Below are the code and all the weights of a small trained network. Each question names an input and a class and asks about switching units off, where a switched-off unit gives its printed mean instead of its output.

import numpy as np


def w(rows, s, z=0):
    codes = np.array(rows[::2]) - 128.0
    scale = np.full(codes.shape[1], s)
    scale[-1] = z or s
    return codes * scale


def f(y):
    return np.maximum(y, 0)


def log_softmax(a):
    a = a - a.max(-1, keepdims=True)
    return a - np.log(np.exp(a).sum(-1, keepdims=True))


def net(x, mask):
    res = np.array(x, float).reshape(1, 8) / 4 @ E
    y = f(res @ A[0][:, :-1].T + A[0][:, -1])
    res = res + np.where(mask, y, B[0][:, -1]) @ B[0][:, :-1]
    return log_softmax(res[-1] @ U[:, :-1].T + U[:, -1])


A, B = {}, {}
E = w([
[134,124,112,92,175,165,85,57],'x0',
[111,84,141,147,142,58,98,103],'x1',
[160,49,250,139,89,106,124,165],'x2',
[64,60,145,122,153,229,88,134],'x3',
[105,2,59,43,139,70,151,92],'x4',
[64,170,131,37,101,97,64,212],'x5',
[178,148,186,32,40,141,180,84],'x6',
[31,114,162,134,124,90,187,37],'x7',
],0.0073)
A[0] = w([
[199,143,150,119,46,80,147,171,176],'neuron 1',
[69,97,117,129,106,84,173,64,204],'neuron 2',
[86,137,155,218,127,73,133,117,104],'neuron 3',
[139,140,106,114,175,136,50,183,106],'neuron 4',
[147,161,148,174,124,143,142,91,222],'neuron 5',
[180,138,154,104,77,99,167,184,130],'neuron 6',
[139,169,82,121,198,151,108,184,158],'neuron 7',
[101,104,119,93,94,125,197,54,156],'neuron 8',
[227,151,153,122,139,162,120,80,215],'neuron 9',
[70,132,201,86,95,148,96,171,221],'neuron 10',
[133,10,165,166,106,140,109,157,148],'neuron 11',
[87,116,154,201,129,105,108,111,254],'neuron 12',
[94,91,125,72,116,124,219,68,225],'neuron 13',
[143,12,171,145,123,135,102,159,163],'neuron 14',
[177,139,132,130,50,93,150,161,116],'neuron 15',
[115,67,116,36,112,73,82,110,193],'neuron 16',
[65,125,192,104,97,156,109,148,164],'neuron 17',
],0.011,0.0019)
B[0] = w([
[176,220,230,40,72,113,217,63,254],'neuron 1',
[58,143,51,96,157,149,153,157,240],'neuron 2',
[112,199,90,24,182,57,116,198,201],'neuron 3',
[22,120,33,138,122,116,125,160,212],'neuron 4',
[187,69,122,86,162,164,103,102,202],'neuron 5',
[116,204,213,41,96,104,189,86,229],'neuron 6',
[74,71,106,181,90,134,80,178,228],'neuron 7',
[45,91,2,110,120,202,200,151,233],'neuron 8',
[125,70,178,223,85,194,122,96,237],'neuron 9',
[54,197,123,98,90,126,224,24,233],'neuron 10',
[220,123,178,110,242,141,68,112,230],'neuron 11',
[147,138,151,57,223,75,142,142,202],'neuron 12',
[37,119,33,81,144,174,186,142,255],'neuron 13',
[233,108,216,105,224,141,33,138,233],'neuron 14',
[141,191,185,64,91,91,185,106,217],'neuron 15',
[107,122,37,14,213,35,62,237,254],'neuron 16',
[119,216,142,60,67,112,242,112,209],'neuron 17',
],0.0073,0.0081)
U = w([
[237,121,217,129,151,171,116,28,178],'0',
[38,130,84,137,60,181,202,108,125],'1',
[130,78,112,231,94,161,24,177,176],'2',
[113,128,100,86,212,70,75,191,113],'3',
[186,91,151,180,79,164,102,1,4],'4',
[147,216,203,105,44,82,179,77,164],'5',
],0.0084,0.0022)

Each question gives the input, the list of numbers given to net, and the class t.
The units are the neurons (one row each of A and B). Each row of codes is followed by its name. A weight is (code - 128) times the scale printed after its matrix; where a second scale follows, it is the last column's (A, B and U).
mask holds one flag per neuron, in row order. A switched-off neuron (its flag False) gives its mean, the last column of its row in B, instead of its output. The means were averaged over made-up inputs and are rounded, as every weight is.
A unit's drop is (log p(t) with every unit on - log p(t) with that unit switched off) / (log p(t) with every unit on - log p(t) with every unit switched off).
The circuit of an input: a set's keep is (log p(t) with only the set's units on - log p(t) with every unit switched off) / (log p(t) with every unit on - log p(t) with every unit switched off). Starting from the 12 units with the biggest drops (on a tie, the unit counted first), units are removed one at a time, each time the one whose removal leaves the highest keep (on an exact tie, the one counted first), for as long as the keep stays at least 0.8.
units of the circuit, in order: the units of the circuit, biggest drop first
unit that matters most: the unit with the biggest drop
k most important neurons: the k neurons with the biggest drops, biggest first
drop when u is switched off: that unit's drop, to one decimal
input [4,-5,-7,-6,-5,-2,5,3], class 1: unit that matters most => neuron 14
input [4,6,4,-5,-2,2,6,6], class 1: 4 most important neurons => (neuron 8; neuron 13; neuron 2; neuron 14)
input [-3,5,-5,-3,-6,-7,-1,-8], class 2: units of the circuit, in order => (neuron 7; neuron 10; neuron 9)
input [-1,5,0,4,-1,-6,0,2], class 3: 2 most important neurons => (neuron 1; neuron 3)
input [-6,6,2,-4,-4,0,-4,-5], class 5: 2 most important neurons => (neuron 1; neuron 16)
input [-5,3,5,4,6,-5,0,-5], class 0: 2 most important neurons => (neuron 14; neuron 11)
input [-7,7,6,-4,-4,3,-6,3], class 5: 2 most important neurons => (neuron 16; neuron 1)
input [-7,4,-1,2,3,6,1,-6], class 5: 3 most important neurons => (neuron 1; neuron 10; neuron 6)
input [-3,3,3,-2,-1,-8,-4,2], class 3: 2 most important neurons => (neuron 3; neuron 1)
input [-2,-8,0,1,-2,-2,-8,4], class 3: 2 most important neurons => (neuron 3; neuron 12)
input [0,-2,7,8,-7,3,-5,7], class 5: 2 most important neurons => (neuron 17; neuron 10)
input [8,1,6,5,-1,7,7,-4], class 5: 2 most important neurons => (neuron 10; neuron 17)
input [8,5,0,4,-2,6,3,5], class 1: drop when neuron 17 is switched off => 0.1
input [6,5,6,-5,-5,-6,-7,5], class 3: units of the circuit, in order => (neuron 3)
input [-2,-4,-2,0,3,-2,-2,-3], class 2: drop when neuron 17 is switched off => 0.1
input [3,4,2,8,6,-8,8,1], class 3: drop when neuron 14 is switched off => 0.5
